Below are the code and all the weights of a small trained network. Each question names an input and a class and asks about switching units off, where a switched-off unit gives its printed mean instead of its output.

import numpy as np


def w(rows, s, z=0):
    codes = np.array(rows[::2]) - 128.0
    scale = np.full(codes.shape[1], s)
    scale[-1] = z or s
    return codes * scale


def f(y):
    return np.maximum(y, 0)


def log_softmax(a):
    a = a - a.max(-1, keepdims=True)
    return a - np.log(np.exp(a).sum(-1, keepdims=True))


def net(x, mask):
    res = np.array(x, float).reshape(1, 7) / 4 @ E
    y = f(res @ A[0][:, :-1].T + A[0][:, -1])
    res = res + np.where(mask, y, B[0][:, -1]) @ B[0][:, :-1]
    return log_softmax(res[-1] @ U[:, :-1].T + U[:, -1])


A, B = {}, {}
E = w([
[89,206,91,121,202,173,183],'x0',
[106,98,107,2,103,43,168],'x1',
[199,215,44,135,89,98,128],'x2',
[161,69,56,160,140,174,188],'x3',
[199,101,135,57,235,100,75],'x4',
[83,72,53,66,86,221,43],'x5',
[195,36,146,88,128,149,197],'x6',
],0.0084)
A[0] = w([
[37,153,175,168,90,158,108,161],'neuron 0',
[149,115,115,148,100,123,207,175],'neuron 1',
[163,110,90,121,208,213,109,187],'neuron 2',
[133,135,172,118,199,103,100,174],'neuron 3',
[133,134,228,133,160,115,92,188],'neuron 4',
[101,174,107,186,102,160,118,247],'neuron 5',
[74,197,179,153,126,141,149,252],'neuron 6',
[145,50,169,60,167,149,115,193],'neuron 7',
[129,111,67,73,64,93,171,239],'neuron 8',
[162,142,197,100,165,2,175,212],'neuron 9',
[197,115,144,131,125,175,99,146],'neuron 10',
[189,105,142,173,51,133,115,178],'neuron 11',
[156,141,69,120,228,186,103,180],'neuron 12',
[161,158,69,142,178,139,179,156],'neuron 13',
[104,146,104,50,85,84,66,180],'neuron 14',
[157,96,168,228,85,183,104,161],'neuron 15',
],0.0091,0.0044)
B[0] = w([
[62,133,179,152,133,236,77,210],'neuron 0',
[144,138,123,130,93,184,188,185],'neuron 1',
[120,129,79,76,194,114,157,210],'neuron 2',
[130,102,161,148,191,30,79,193],'neuron 3',
[124,91,158,169,163,97,99,203],'neuron 4',
[93,173,94,141,159,212,79,214],'neuron 5',
[107,194,195,150,140,150,122,222],'neuron 6',
[122,27,163,61,156,124,163,210],'neuron 7',
[139,141,129,69,21,138,140,221],'neuron 8',
[169,148,254,179,97,45,143,254],'neuron 9',
[180,114,100,115,172,139,123,168],'neuron 10',
[205,105,85,169,106,173,123,186],'neuron 11',
[116,160,78,95,199,63,131,214],'neuron 12',
[120,220,80,115,138,95,169,192],'neuron 13',
[172,110,118,116,71,130,50,213],'neuron 14',
[146,111,80,187,166,194,152,203],'neuron 15',
],0.0084,0.011)
U = w([
[197,98,76,233,142,194,158,143],'0',
[150,91,208,184,148,41,110,136],'1',
[2,155,151,157,151,199,86,121],'2',
[93,219,52,126,192,100,161,19],'3',
[164,137,69,77,28,126,29,250],'4',
[139,64,108,35,216,118,163,26],'5',
[181,204,181,141,78,109,249,77],'6',
[64,25,109,72,51,164,220,236],'7',
],0.0087,0.0012)

Each question gives the input, the list of numbers given to net, and the class t.
The units are the neurons (one row each of A and B). Each row of codes is followed by its name. A weight is (code - 128) times the scale printed after its matrix; where a second scale follows, it is the last column's (A, B and U).
mask holds one flag per neuron, in row order. A switched-off neuron (its flag False) gives its mean, the last column of its row in B, instead of its output. The means were averaged over made-up inputs and are rounded, as every weight is.
A unit's drop is (log p(t) with every unit on - log p(t) with that unit switched off) / (log p(t) with every unit on - log p(t) with every unit switched off).
The circuit of an input: a set's keep is (log p(t) with only the set's units on - log p(t) with every unit switched off) / (log p(t) with every unit on - log p(t) with every unit switched off). Starting from the 12 units with the biggest drops (on a tie, the unit counted first), units are removed one at a time, each time the one whose removal leaves the highest keep (on an exact tie, the one counted first), for as long as the keep stays at least 0.8.
circuit, biggest first: the units of the circuit, biggest drop first
top k neurons: the k neurons with the biggest drops, biggest first
drop when u is switched off: that unit's drop, to one decimal
input [-2,-1,-1,-8,-8,-8,-5], class 2: circuit, biggest first : neuron 0
input [4,-7,5,3,-2,-2,3], class 3: circuit, biggest first : neuron 13; neuron 12
input [3,-4,4,5,6,-5,3], class 3: circuit, biggest first : neuron 13; neuron 12
input [-4,-2,2,0,-7,-1,1], class 0: top 2 neurons : neuron 11; neuron 15
input [8,-7,7,-5,-6,-7,1], class 2: circuit, biggest first : neuron 5; neuron 0
input [6,0,6,-2,1,8,8], class 5: top 2 neurons : neuron 2; neuron 12
input [0,8,-3,8,2,-2,2], class 7: top 2 neurons : neuron 7; neuron 8
input [4,3,-3,-7,0,-2,-6], class 1: top 4 neurons : neuron 9; neuron 3; neuron 4; neuron 15
input [5,8,0,-8,3,3,-5], class 4: top 2 neurons : neuron 14; neuron 8
input [2,-5,-2,-4,6,6,1], class 5: drop when neuron 9 is switched off : 0.0
input [-7,-3,2,2,6,5,4], class 5: drop when neuron 7 is switched off : 0.1
input [-2,6,2,-5,6,-3,6], class 1: drop when neuron 9 is switched off : 0.2
